Below is a small trained network, with its code and all its weights. Each question gives an input and a class and asks what happens when units are switched off, that is, made to give their printed mean instead of their output.

import numpy as np


def w(rows, s, z=0):
    codes = np.array(rows[::2]) - 128.0
    scale = np.full(codes.shape[1], s)
    scale[-1] = z or s
    return codes * scale


def norm(h):
    return h / np.sqrt((h * h).mean(-1, keepdims=True) + 1e-5)


def f(y):
    return np.maximum(y, 0)


def log_softmax(a):
    a = a - a.max(-1, keepdims=True)
    return a - np.log(np.exp(a).sum(-1, keepdims=True))


def net(x, mask):
    res = np.array(x, float).reshape(1, 2) / 4 @ E
    u = 0
    for l in range(3):
        y = f(norm(res) @ A[l][:, :-1].T + A[l][:, -1])
        res = res + np.where(mask[u : u + 4], y, B[l][:, -1]) @ B[l][:, :-1]
        u += 4
    return log_softmax(norm(res)[-1] @ U[:, :-1].T + U[:, -1])


A, B = {}, {}
E = w([
[197,38,163],'x0',
[197,227,253],'x1',
],0.0033)
A[0] = w([
[207,158,193,103],'0.n1',
[69,190,82,4],'0.n2',
[15,159,111,36],'0.n3',
[202,2,122,36],'0.n4',
],0.0077,0.0032)
B[0] = w([
[135,255,72,252],'0.n1',
[123,95,89,198],'0.n2',
[78,45,31,222],'0.n3',
[181,39,96,239],'0.n4',
],0.0057,0.0033)
A[1] = w([
[90,126,56,127],'1.n1',
[133,152,156,65],'1.n2',
[62,136,135,114],'1.n3',
[171,1,93,252],'1.n4',
],0.0088,0.0027)
B[1] = w([
[63,181,208,194],'1.n1',
[161,132,107,138],'1.n2',
[1,181,80,148],'1.n3',
[156,76,89,255],'1.n4',
],0.0067,0.0077)
A[2] = w([
[5,232,254,110],'2.n1',
[201,252,192,34],'2.n2',
[134,230,190,252],'2.n3',
[57,79,88,79],'2.n4',
],0.0069,0.0029)
B[2] = w([
[150,58,142,224],'2.n1',
[170,252,172,229],'2.n2',
[142,99,182,255],'2.n3',
[186,206,158,213],'2.n4',
],0.011,0.0045)
U = w([
[202,56,65,242],'0',
[200,219,229,188],'1',
[31,81,233,1],'2',
[3,215,40,157],'3',
],0.014,0.0039)

Each question gives the input, the list of numbers given to net, and the class t.
The units are the neurons (one row each of A and B). Each row of codes is followed by its name. A weight is (code - 128) times the scale printed after its matrix; where a second scale follows, it is the last column's (A, B and U).
mask holds one flag per neuron, layer by layer. A switched-off neuron (its flag False) gives its mean, the last column of its row in B, instead of its output. The means were averaged over made-up inputs and are rounded, as every weight is.
A unit's drop is (log p(t) with every unit on - log p(t) with that unit switched off) / (log p(t) with every unit on - log p(t) with every unit switched off).
The circuit of an input: a set's keep is (log p(t) with only the set's units on - log p(t) with every unit switched off) / (log p(t) with every unit on - log p(t) with every unit switched off). Starting from all 12 units, units are removed one at a time, each time the one whose removal leaves the highest keep (on an exact tie, the one counted first), for as long as the keep stays at least 0.8.
circuit, biggest first: the units of the circuit, biggest drop first
most important unit: the unit with the biggest drop
top k neurons: the k neurons with the biggest drops, biggest first
top k neurons in layer l: the k neurons of layer l with the biggest drops, biggest first
drop when u is switched off: that unit's drop, to one decimal
input [0,-2], class 0: most important unit -> 0.n1
input [-6,1], class 2: circuit, biggest first -> 1.n1, 2.n1, 2.n2
input [-7,1], class 2: circuit, biggest first -> 1.n1, 2.n1, 2.n2
input [-1,0], class 3: top 3 neurons -> 2.n3, 0.n4, 2.n1
input [0,0], class 0: top 3 neurons -> 0.n3, 2.n2, 1.n3
input [-8,1], class 2: circuit, biggest first -> 1.n1, 2.n1, 2.n2
input [-6,0], class 3: top 3 neurons -> 0.n3, 0.n2, 2.n3
input [-2,0], class 3: top 2 neurons in layer 0 -> 0.n3, 0.n4
input [6,2], class 0: top 2 neurons -> 0.n4, 2.n2
input [-3,0], class 3: top 2 neurons -> 0.n3, 2.n2
input [-3,1], class 2: top 2 neurons -> 1.n1, 0.n4
input [-1,-2], class 3: top 3 neurons -> 0.n4, 2.n3, 2.n2
input [-7,3], class 2: top 2 neurons -> 2.n1, 2.n2
input [-5,-1], class 3: circuit, biggest first -> 0.n3
input [-1,-5], class 3: top 2 neurons in layer 2 -> 2.n1, 2.n2
input [-6,-1], class 3: top 2 neurons in layer 0 -> 0.n3, 0.n2
input [-2,-7], class 3: top 2 neurons -> 0.n4, 1.n1
input [-6,2], class 2: top 2 neurons in layer 2 -> 2.n1, 2.n2
input [-2,1], class 2: drop when 0.n4 is switched off -> 0.8
input [8,1], class 0: drop when 1.n2 is switched off -> 0.0
input [-7,4], class 2: drop when 1.n4 is switched off -> -0.3
input [4,1], class 0: most important unit -> 0.n4
